Below is a small trained network, with its code and all its weights. Each question gives an input and a class and asks what happens when units are switched off, that is, made to give their printed mean instead of their output.

import numpy as np


def w(rows, s, z=0):
    codes = np.array(rows[::2]) - 128.0
    scale = np.full(codes.shape[1], s)
    scale[-1] = z or s
    return codes * scale


def norm(h):
    return h / np.sqrt((h * h).mean(-1, keepdims=True) + 1e-5)


def f(y):
    return np.maximum(y, 0)


def log_softmax(a):
    a = a - a.max(-1, keepdims=True)
    return a - np.log(np.exp(a).sum(-1, keepdims=True))


def net(x, mask):
    res = np.array(x, float).reshape(1, 4) / 4 @ E
    u = 0
    for l in range(3):
        y = f(norm(res) @ A[l][:, :-1].T + A[l][:, -1])
        res = res + np.where(mask[u : u + 6], y, B[l][:, -1]) @ B[l][:, :-1]
        u += 6
    return log_softmax(norm(res)[-1] @ U[:, :-1].T + U[:, -1])


A, B = {}, {}
E = w([
[212,85,150,158,67],'x0',
[105,89,207,146,200],'x1',
[157,208,124,1,170],'x2',
[124,128,128,129,125],'x3',
],0.0042)
A[0] = w([
[41,136,53,100,111,136],'0.n0',
[163,174,108,111,80,2],'0.n1',
[138,234,84,100,53,108],'0.n2',
[47,100,115,126,106,63],'0.n3',
[62,122,104,153,142,50],'0.n4',
[101,151,1,173,27,102],'0.n5',
],0.008,0.0043)
B[0] = w([
[197,154,89,132,231,198],'0.n0',
[105,2,88,128,58,153],'0.n1',
[120,47,56,115,155,232],'0.n2',
[143,120,130,171,229,151],'0.n3',
[95,135,170,150,160,151],'0.n4',
[170,235,190,175,136,254],'0.n5',
],0.0073,0.0055)
A[1] = w([
[113,106,55,76,22,36],'1.n0',
[34,73,62,156,189,253],'1.n1',
[40,157,115,199,144,45],'1.n2',
[2,215,126,53,177,72],'1.n3',
[213,138,187,18,187,31],'1.n4',
[194,120,171,56,99,129],'1.n5',
],0.0076,0.0024)
B[1] = w([
[148,1,91,169,114,175],'1.n0',
[179,101,148,72,140,252],'1.n1',
[137,117,113,100,215,174],'1.n2',
[69,166,218,29,24,209],'1.n3',
[59,158,78,223,125,234],'1.n4',
[191,127,55,212,196,188],'1.n5',
],0.0091,0.0041)
A[2] = w([
[155,80,48,55,131,113],'2.n0',
[153,173,128,150,33,15],'2.n1',
[181,202,151,154,2,2],'2.n2',
[140,128,81,52,144,5],'2.n3',
[210,55,120,126,124,188],'2.n4',
[182,201,192,85,205,34],'2.n5',
],0.0073,0.0039)
B[2] = w([
[119,181,53,36,128,191],'2.n0',
[255,140,172,75,105,145],'2.n1',
[198,209,159,94,117,161],'2.n2',
[211,144,74,47,154,145],'2.n3',
[59,124,188,84,21,253],'2.n4',
[107,50,50,243,156,185],'2.n5',
],0.0068,0.0052)
U = w([
[165,172,75,214,193,254],'0',
[242,181,188,177,45,79],'1',
[148,164,43,57,168,130],'2',
[176,69,54,102,49,100],'3',
[116,62,195,102,214,140],'4',
[130,61,246,160,42,65],'5',
[47,174,186,61,106,107],'6',
],0.012,0.0052)

Each question gives the input, the list of numbers given to net, and the class t.
The units are the neurons (one row each of A and B). Each row of codes is followed by its name. A weight is (code - 128) times the scale printed after its matrix; where a second scale follows, it is the last column's (A, B and U).
mask holds one flag per neuron, layer by layer. A switched-off neuron (its flag False) gives its mean, the last column of its row in B, instead of its output. The means were averaged over made-up inputs and are rounded, as every weight is.
A unit's drop is (log p(t) with every unit on - log p(t) with that unit switched off) / (log p(t) with every unit on - log p(t) with every unit switched off).
The circuit of an input: a set's keep is (log p(t) with only the set's units on - log p(t) with every unit switched off) / (log p(t) with every unit on - log p(t) with every unit switched off). Starting from the 12 units with the biggest drops (on a tie, the unit counted first), units are removed one at a time, each time the one whose removal leaves the highest keep (on an exact tie, the one counted first), for as long as the keep stays at least 0.8.
units of the circuit, in order: the units of the circuit, biggest drop first
unit that matters most: the unit with the biggest drop
top k neurons: the k neurons with the biggest drops, biggest first
top k neurons in layer l: the k neurons of layer l with the biggest drops, biggest first
input [-6,4,8,-1], class 6: top neuron => (1.n3)
input [-3,5,-8,-6], class 4: units of the circuit, in order => (1.n2 1.n1)
input [5,-5,8,7], class 3: units of the circuit, in order => (1.n0 0.n1)
input [-5,1,-5,-6], class 4: top 3 neurons => (0.n5 1.n1 1.n4)
input [-1,2,-3,-2], class 4: top 2 neurons => (0.n5 1.n2)
input [8,1,2,1], class 0: top 3 neurons => (1.n5 0.n2 0.n1)
input [-7,3,-5,-6], class 4: top 3 neurons => (0.n5 1.n1 1.n4)
input [-2,-8,0,5], class 0: units of the circuit, in order => (0.n5 0.n0)
input [-3,3,2,-2], class 6: top 2 neurons => (1.n3 0.n2)
input [0,6,6,-8], class 6: top 2 neurons => (1.n3 0.n0)
input [7,-6,-8,8], class 1: units of the circuit, in order => (0.n5 2.n2)
input [1,0,4,-3], class 3: top 2 neurons => (0.n5 0.n0)
input [8,0,8,4], class 3: top 3 neurons in layer 0 => (0.n5 0.n1 0.n0)
input [2,-6,4,-3], class 3: units of the circuit, in order => (0.n1)
input [-8,2,-1,2], class 4: top 2 neurons => (0.n5 1.n3)
input [-7,2,-3,-6], class 4: top 2 neurons => (0.n5 1.n1)
input [8,2,-2,-1], class 5: top 2 neurons => (0.n5 2.n4)
input [-2,2,-1,3], class 4: top 2 neurons in layer 1 => (1.n1 1.n4)
input [1,-8,-2,-3], class 1: top 2 neurons in layer 0 => (0.n5 0.n1)
input [2,2,6,0], class 0: unit that matters most => 1.n4
input [2,8,1,-6], class 0: top 3 neurons in layer 1 => (1.n4 1.n3 1.n0)
input [-2,-6,-1,4], class 0: top 2 neurons in layer 0 => (0.n5 0.n0)
